Here is a tiny trained network, its code and every weight. The questions are about switching its units off for an input and a class, where a switched-off unit gives its printed mean instead of its output.

import numpy as np


def w(rows, s, z=0):
    codes = np.array(rows[::2]) - 128.0
    scale = np.full(codes.shape[1], s)
    scale[-1] = z or s
    return codes * scale


def norm(h):
    return h / np.sqrt((h * h).mean(-1, keepdims=True) + 1e-5)


def f(y):
    return np.maximum(y, 0)


def log_softmax(a):
    a = a - a.max(-1, keepdims=True)
    return a - np.log(np.exp(a).sum(-1, keepdims=True))


def net(x, mask):
    res = np.array(x, float).reshape(1, 7) / 4 @ E
    u = 0
    for l in range(3):
        y = f(norm(res) @ A[l][:, :-1].T + A[l][:, -1])
        res = res + np.where(mask[u : u + 8], y, B[l][:, -1]) @ B[l][:, :-1]
        u += 8
    return log_softmax(norm(res)[-1] @ U[:, :-1].T + U[:, -1])


A, B = {}, {}
E = w([
[87,45,186,152,126],'x0',
[201,175,215,103,93],'x1',
[93,153,118,75,24],'x2',
[66,217,204,63,69],'x3',
[170,67,156,2,221],'x4',
[129,131,166,98,118],'x5',
[86,131,153,110,51],'x6',
],0.007)
A[0] = w([
[156,135,80,67,99,59],'0.n1',
[239,128,152,169,206,255],'0.n2',
[177,89,69,212,200,152],'0.n3',
[133,3,183,39,143,40],'0.n4',
[168,155,109,58,87,92],'0.n5',
[180,169,234,99,143,120],'0.n6',
[163,162,173,95,116,59],'0.n7',
[80,117,99,75,175,80],'0.n8',
],0.017,0.0042)
B[0] = w([
[194,145,141,111,114,162],'0.n1',
[131,6,166,132,168,255],'0.n2',
[138,131,77,154,205,247],'0.n3',
[130,2,213,152,177,242],'0.n4',
[171,159,143,128,113,186],'0.n5',
[196,205,145,137,126,232],'0.n6',
[114,179,125,116,114,180],'0.n7',
[108,123,152,55,138,175],'0.n8',
],0.023,0.011)
A[1] = w([
[132,109,99,175,138,18],'1.n1',
[186,119,50,155,175,64],'1.n2',
[106,149,80,188,68,34],'1.n3',
[139,126,73,251,180,119],'1.n4',
[138,130,107,128,142,17],'1.n5',
[142,149,105,130,129,8],'1.n6',
[190,98,59,130,138,101],'1.n7',
[180,121,68,95,84,95],'1.n8',
],0.018,0.0017)
B[1] = w([
[172,82,159,103,93,174],'1.n1',
[195,76,113,169,160,224],'1.n2',
[20,130,162,126,99,161],'1.n3',
[209,11,252,225,127,255],'1.n4',
[125,129,102,155,144,141],'1.n5',
[103,122,193,98,127,140],'1.n6',
[224,70,90,85,154,196],'1.n7',
[198,124,136,27,101,151],'1.n8',
],0.015,0.009)
A[2] = w([
[182,158,64,216,198,132],'2.n1',
[89,89,47,80,221,63],'2.n2',
[137,86,130,169,136,32],'2.n3',
[178,252,140,174,164,139],'2.n4',
[68,116,191,145,140,252],'2.n5',
[189,86,126,199,100,49],'2.n6',
[136,93,170,76,253,117],'2.n7',
[135,154,137,210,195,149],'2.n8',
],0.015,0.002)
B[2] = w([
[107,74,152,31,178,171],'2.n1',
[171,241,56,223,170,154],'2.n2',
[109,106,85,58,113,178],'2.n3',
[166,154,118,39,82,169],'2.n4',
[110,45,31,68,93,179],'2.n5',
[48,61,92,18,121,195],'2.n6',
[196,137,5,207,155,254],'2.n7',
[189,116,133,90,115,174],'2.n8',
],0.016,0.015)
U = w([
[83,168,72,181,165,87],'0',
[62,172,167,171,152,2],'1',
[171,22,127,135,194,197],'2',
[75,208,110,181,160,18],'3',
[164,219,163,62,70,200],'4',
[4,105,120,131,58,146],'5',
],0.016,0.0072)

Each question gives the input, the list of numbers given to net, and the class t.
The units are the neurons (one row each of A and B). Each row of codes is followed by its name. A weight is (code - 128) times the scale printed after its matrix; where a second scale follows, it is the last column's (A, B and U).
mask holds one flag per neuron, layer by layer. A switched-off neuron (its flag False) gives its mean, the last column of its row in B, instead of its output. The means were averaged over made-up inputs and are rounded, as every weight is.
A unit's drop is (log p(t) with every unit on - log p(t) with that unit switched off) / (log p(t) with every unit on - log p(t) with every unit switched off).
unit that matters most: the unit with the biggest drop
top k neurons: the k neurons with the biggest drops, biggest first
top k neurons in layer l: the k neurons of layer l with the biggest drops, biggest first
drop when u is switched off: that unit's drop, to one decimal
input [3,2,-8,4,-5,-1,5], class 4: top 2 neurons => (0.n3, 0.n2)
input [5,-1,5,1,-1,-3,-3], class 5: top 4 neurons => (0.n3, 0.n6, 0.n2, 0.n4)
input [1,-2,7,1,0,4,3], class 4: unit that matters most => 0.n2
input [4,-5,1,0,-1,4,6], class 5: top 2 neurons in layer 0 => (0.n3, 0.n2)
input [2,2,5,1,-6,2,-4], class 5: top 2 neurons => (0.n3, 0.n6)
input [1,-8,2,8,-1,-8,-1], class 0: top 3 neurons in layer 1 => (1.n4, 1.n3, 1.n1)
input [-2,-7,8,0,0,2,-3], class 4: top 2 neurons => (0.n4, 0.n2)
input [-7,-6,3,6,-5,-3,8], class 5: top 2 neurons => (0.n6, 1.n3)
input [-7,-7,2,3,0,6,5], class 4: top 2 neurons => (0.n4, 0.n2)
input [8,-3,4,2,-4,8,-2], class 5: top 2 neurons => (0.n3, 0.n2)
input [4,0,1,6,-2,-2,8], class 5: top 2 neurons => (0.n6, 1.n3)
input [0,-6,5,4,-4,2,1], class 5: drop when 0.n4 is switched off => 0.1
input [4,3,7,-2,-6,-3,7], class 5: drop when 0.n6 is switched off => 0.1
input [2,8,5,6,7,-4,-3], class 4: drop when 0.n6 is switched off => 0.2
input [4,0,8,-2,-8,7,-8], class 5: top neuron => (0.n3)
